Below is a small trained network, with its code and all its weights. Each question gives an input and a class and asks what happens when units are switched off, that is, made to give their printed mean instead of their output.

import numpy as np


def w(rows, s, z=0):
    codes = np.array(rows[::2]) - 128.0
    scale = np.full(codes.shape[1], s)
    scale[-1] = z or s
    return codes * scale


def norm(h):
    return h / np.sqrt((h * h).mean(-1, keepdims=True) + 1e-5)


def f(y):
    return np.maximum(y, 0)


def log_softmax(a):
    a = a - a.max(-1, keepdims=True)
    return a - np.log(np.exp(a).sum(-1, keepdims=True))


def net(x, mask):
    res = np.array(x, float).reshape(1, 8) / 4 @ E
    u = 0
    for l in range(2):
        y = f(norm(res) @ A[l][:, :-1].T + A[l][:, -1])
        res = res + np.where(mask[u : u + 3], y, B[l][:, -1]) @ B[l][:, :-1]
        u += 3
    return log_softmax(norm(res)[-1] @ U[:, :-1].T + U[:, -1])


A, B = {}, {}
E = w([
[119,39,219,139,72,119,143,105,58],'x0',
[176,31,134,140,117,217,186,141,20],'x1',
[117,78,146,103,2,129,204,74,104],'x2',
[176,193,140,118,97,190,77,173,211],'x3',
[96,176,131,250,142,111,128,198,191],'x4',
[142,111,22,154,168,207,106,101,92],'x5',
[91,177,23,113,132,138,238,230,209],'x6',
[155,136,96,147,160,196,115,124,181],'x7',
],0.0055)
A[0] = w([
[68,125,76,157,188,147,249,251,102,4],'L0N1',
[82,127,172,208,169,13,62,112,86,167],'L0N2',
[74,124,76,42,188,78,135,137,93,11],'L0N3',
],0.011,0.0035)
B[0] = w([
[212,122,82,199,1,51,160,145,180,223],'L0N1',
[71,127,84,82,107,220,58,107,85,254],'L0N2',
[158,83,241,83,195,111,144,136,137,177],'L0N3',
],0.0094,0.0083)
A[1] = w([
[136,125,50,155,11,124,91,134,128,208],'L1N1',
[140,181,85,184,122,187,58,184,229,40],'L1N2',
[207,171,97,73,176,75,69,63,159,5],'L1N3',
],0.011,0.0023)
B[1] = w([
[83,105,175,94,208,51,138,123,95,244],'L1N1',
[99,176,55,145,182,202,51,154,143,227],'L1N2',
[64,72,216,85,108,31,255,143,133,167],'L1N3',
],0.0082,0.011)
U = w([
[70,60,165,58,75,123,102,54,29,176],'0',
[108,143,37,105,194,80,181,124,173,131],'1',
[196,230,111,145,128,167,151,60,110,2],'2',
[206,74,138,124,181,249,98,75,85,108],'3',
[193,139,41,212,84,69,164,203,164,91],'4',
[138,118,226,51,126,64,173,176,176,128],'5',
[69,187,83,103,198,203,16,172,158,161],'6',
],0.011,0.0067)

Each question gives the input, the list of numbers given to net, and the class t.
The units are the neurons (one row each of A and B). Each row of codes is followed by its name. A weight is (code - 128) times the scale printed after its matrix; where a second scale follows, it is the last column's (A, B and U).
mask holds one flag per neuron, layer by layer. A switched-off neuron (its flag False) gives its mean, the last column of its row in B, instead of its output. The means were averaged over made-up inputs and are rounded, as every weight is.
A unit's drop is (log p(t) with every unit on - log p(t) with that unit switched off) / (log p(t) with every unit on - log p(t) with every unit switched off).
The circuit of an input: a set's keep is (log p(t) with only the set's units on - log p(t) with every unit switched off) / (log p(t) with every unit on - log p(t) with every unit switched off). Starting from all 6 units, units are removed one at a time, each time the one whose removal leaves the highest keep (on an exact tie, the one counted first), for as long as the keep stays at least 0.8.
units of the circuit, in order: the units of the circuit, biggest drop first
unit that matters most: the unit with the biggest drop
k most important neurons: the k neurons with the biggest drops, biggest first
top k neurons in layer l: the k neurons of layer l with the biggest drops, biggest first
drop of u: that unit's drop, to one decimal
input [-2,1,0,3,0,7,7,3], class 4: unit that matters most => L0N1
input [-8,7,-6,2,-8,6,-2,1], class 5: units of the circuit, in order => (L1N3 L0N2)
input [7,5,-4,-6,7,8,0,5], class 1: 3 most important neurons => (L1N1 L0N1 L0N3)
input [8,-5,8,6,-3,4,8,-4], class 5: 2 most important neurons => (L0N2 L1N2)
input [2,1,7,1,7,-8,-1,0], class 0: units of the circuit, in order => (L0N1 L0N3)
input [-5,5,2,-7,8,-8,1,-3], class 4: 3 most important neurons => (L0N1 L1N3 L0N3)
input [2,8,-4,5,3,5,4,3], class 4: 2 most important neurons => (L0N1 L0N2)
input [-8,-8,4,3,-7,6,-6,8], class 5: 2 most important neurons => (L1N3 L0N2)
input [-7,4,-8,2,-6,2,0,1], class 1: 2 most important neurons => (L1N3 L0N2)
input [-8,2,-8,-8,-2,-5,-5,1], class 0: 4 most important neurons => (L1N2 L0N2 L0N3 L1N3)
input [5,-8,-8,-2,-6,-4,4,-5], class 0: 3 most important neurons => (L0N2 L1N2 L0N1)
input [-1,-8,6,6,3,-8,-3,2], class 6: 3 most important neurons => (L1N2 L0N1 L0N3)
input [-7,3,-4,-7,1,7,-1,1], class 4: 3 most important neurons => (L0N2 L0N1 L0N3)
input [-1,7,-3,5,3,1,7,3], class 4: most important neuron => (L0N1)
input [-4,3,-6,8,-8,0,-6,3], class 5: 2 most important neurons => (L1N3 L0N2)
input [4,1,5,-5,-1,-5,5,-5], class 5: drop of L1N3 => -0.1
input [2,3,-5,-1,-2,5,7,4], class 4: drop of L0N1 => 0.5
input [6,-1,-4,-1,6,2,4,5], class 4: drop of L0N1 => 1.8
input [2,-6,4,0,-3,1,3,-4], class 5: top 2 neurons in layer 0 => (L0N2 L0N3)
input [-8,-5,-1,-8,-3,1,4,-3], class 5: units of the circuit, in order => (L0N3)
input [4,4,-2,3,5,5,0,0], class 4: top 2 neurons in layer 0 => (L0N1 L0N2)
